Below is a small trained network, with its code and all its weights. Each question gives an input and a class and asks what happens when units are switched off, that is, made to give their printed mean instead of their output.

import numpy as np


def w(rows, s, z=0):
    codes = np.array(rows[::2]) - 128.0
    scale = np.full(codes.shape[1], s)
    scale[-1] = z or s
    return codes * scale


def f(y):
    return np.maximum(y, 0)


def log_softmax(a):
    a = a - a.max(-1, keepdims=True)
    return a - np.log(np.exp(a).sum(-1, keepdims=True))


def net(x, mask):
    res = np.array(x, float).reshape(1, 3) / 4 @ E
    y = f(res @ A[0][:, :-1].T + A[0][:, -1])
    res = res + np.where(mask, y, B[0][:, -1]) @ B[0][:, :-1]
    return log_softmax(res[-1] @ U[:, :-1].T + U[:, -1])


A, B = {}, {}
E = w([
[174,91,184,46,238,42,188],'x0',
[37,112,209,158,187,243,160],'x1',
[216,2,157,228,118,125,123],'x2',
],0.0074)
A[0] = w([
[194,8,125,202,133,123,72,30],'N1',
[193,46,170,207,115,81,182,141],'N2',
[147,128,154,57,222,66,199,15],'N3',
[157,114,221,95,232,26,223,86],'N4',
[67,195,105,61,114,94,131,13],'N5',
[55,103,233,193,218,249,174,58],'N6',
[216,126,78,97,100,57,73,53],'N7',
[69,92,196,175,169,195,148,127],'N8',
[205,163,50,145,113,56,78,72],'N9',
[102,174,51,200,66,184,20,52],'N10',
[191,58,152,229,106,113,117,2],'N11',
[165,51,127,185,111,120,183,231],'N12',
[84,249,79,38,128,97,111,92],'N13',
[166,96,167,73,236,79,199,57],'N14',
[72,170,56,242,23,218,64,25],'N15',
[38,248,97,53,174,134,147,114],'N16',
[241,155,40,109,53,50,86,49],'N17',
[77,208,76,71,131,152,129,101],'N18',
[114,155,70,204,44,197,81,84],'N19',
[62,253,59,59,132,107,180,113],'N20',
[174,85,131,58,202,103,172,7],'N21',
[219,60,139,228,128,125,134,5],'N22',
],0.0059,0.0034)
B[0] = w([
[127,82,76,205,198,176,122,207],'N1',
[142,95,87,180,168,149,97,227],'N2',
[79,62,135,137,89,79,140,209],'N3',
[81,68,144,115,67,55,98,254],'N4',
[118,83,64,177,224,189,121,168],'N5',
[178,210,8,15,84,174,254,244],'N6',
[141,184,74,71,107,142,225,197],'N7',
[171,185,29,96,97,160,183,211],'N8',
[180,157,50,53,97,160,221,195],'N9',
[50,36,166,101,71,48,127,205],'N10',
[121,87,75,189,191,163,128,190],'N11',
[165,111,106,174,161,177,78,227],'N12',
[131,83,80,192,224,173,98,212],'N13',
[77,70,158,121,61,56,143,224],'N14',
[58,85,154,105,82,75,151,229],'N15',
[133,109,75,182,199,146,113,232],'N16',
[150,169,17,63,103,181,224,219],'N17',
[119,123,101,175,145,136,117,190],'N18',
[61,75,171,133,77,58,125,208],'N19',
[135,73,81,217,185,176,94,221],'N20',
[54,84,122,119,88,65,150,185],'N21',
[103,107,62,177,194,164,125,196],'N22',
],0.0065,0.0063)
U = w([
[116,70,89,216,251,187,79,86],'0',
[9,42,156,95,33,41,121,97],'1',
[167,207,62,18,95,181,226,97],'2',
[158,158,153,126,129,132,61,252],'3',
[167,202,255,116,124,131,57,89],'4',
[150,182,225,91,128,145,17,91],'5',
],0.0079,0.014)

Each question gives the input, the list of numbers given to net, and the class t.
The units are the neurons (one row each of A and B). Each row of codes is followed by its name. A weight is (code - 128) times the scale printed after its matrix; where a second scale follows, it is the last column's (A, B and U).
mask holds one flag per neuron, in row order. A switched-off neuron (its flag False) gives its mean, the last column of its row in B, instead of its output. The means were averaged over made-up inputs and are rounded, as every weight is.
A unit's drop is (log p(t) with every unit on - log p(t) with that unit switched off) / (log p(t) with every unit on - log p(t) with every unit switched off).
The circuit of an input: a set's keep is (log p(t) with only the set's units on - log p(t) with every unit switched off) / (log p(t) with every unit on - log p(t) with every unit switched off). Starting from the 12 units with the biggest drops (on a tie, the unit counted first), units are removed one at a time, each time the one whose removal leaves the highest keep (on an exact tie, the one counted first), for as long as the keep stays at least 0.8.
units of the circuit, in order: the units of the circuit, biggest drop first
unit that matters most: the unit with the biggest drop
k most important neurons: the k neurons with the biggest drops, biggest first
drop of u: that unit's drop, to one decimal
input [7,1,-8], class 0: units of the circuit, in order	[N20]
input [0,4,2], class 2: units of the circuit, in order	[N6; N8]
input [5,7,3], class 2: 2 most important neurons	[N6; N8]
input [-5,-7,-7], class 0: 4 most important neurons	[N13; N20; N6; N5]
input [-8,3,-7], class 1: 3 most important neurons	[N15; N10; N19]
input [5,1,4], class 1: 2 most important neurons	[N4; N14]
input [-5,-6,3], class 2: 2 most important neurons	[N17; N9]
input [-1,1,0], class 3: 2 most important neurons	[N6; N17]
input [8,3,-6], class 1: 3 most important neurons	[N4; N14; N3]
input [-2,6,-7], class 0: 2 most important neurons	[N20; N16]
input [-2,7,-8], class 0: 3 most important neurons	[N20; N16; N13]
input [-6,5,4], class 1: 3 most important neurons	[N15; N19; N10]
input [-5,1,4], class 1: drop of N15	0.6
input [0,-5,3], class 2: unit that matters most	N17
input [3,2,2], class 3: drop of N10	0.3
input [6,4,-8], class 0: drop of N16	0.1
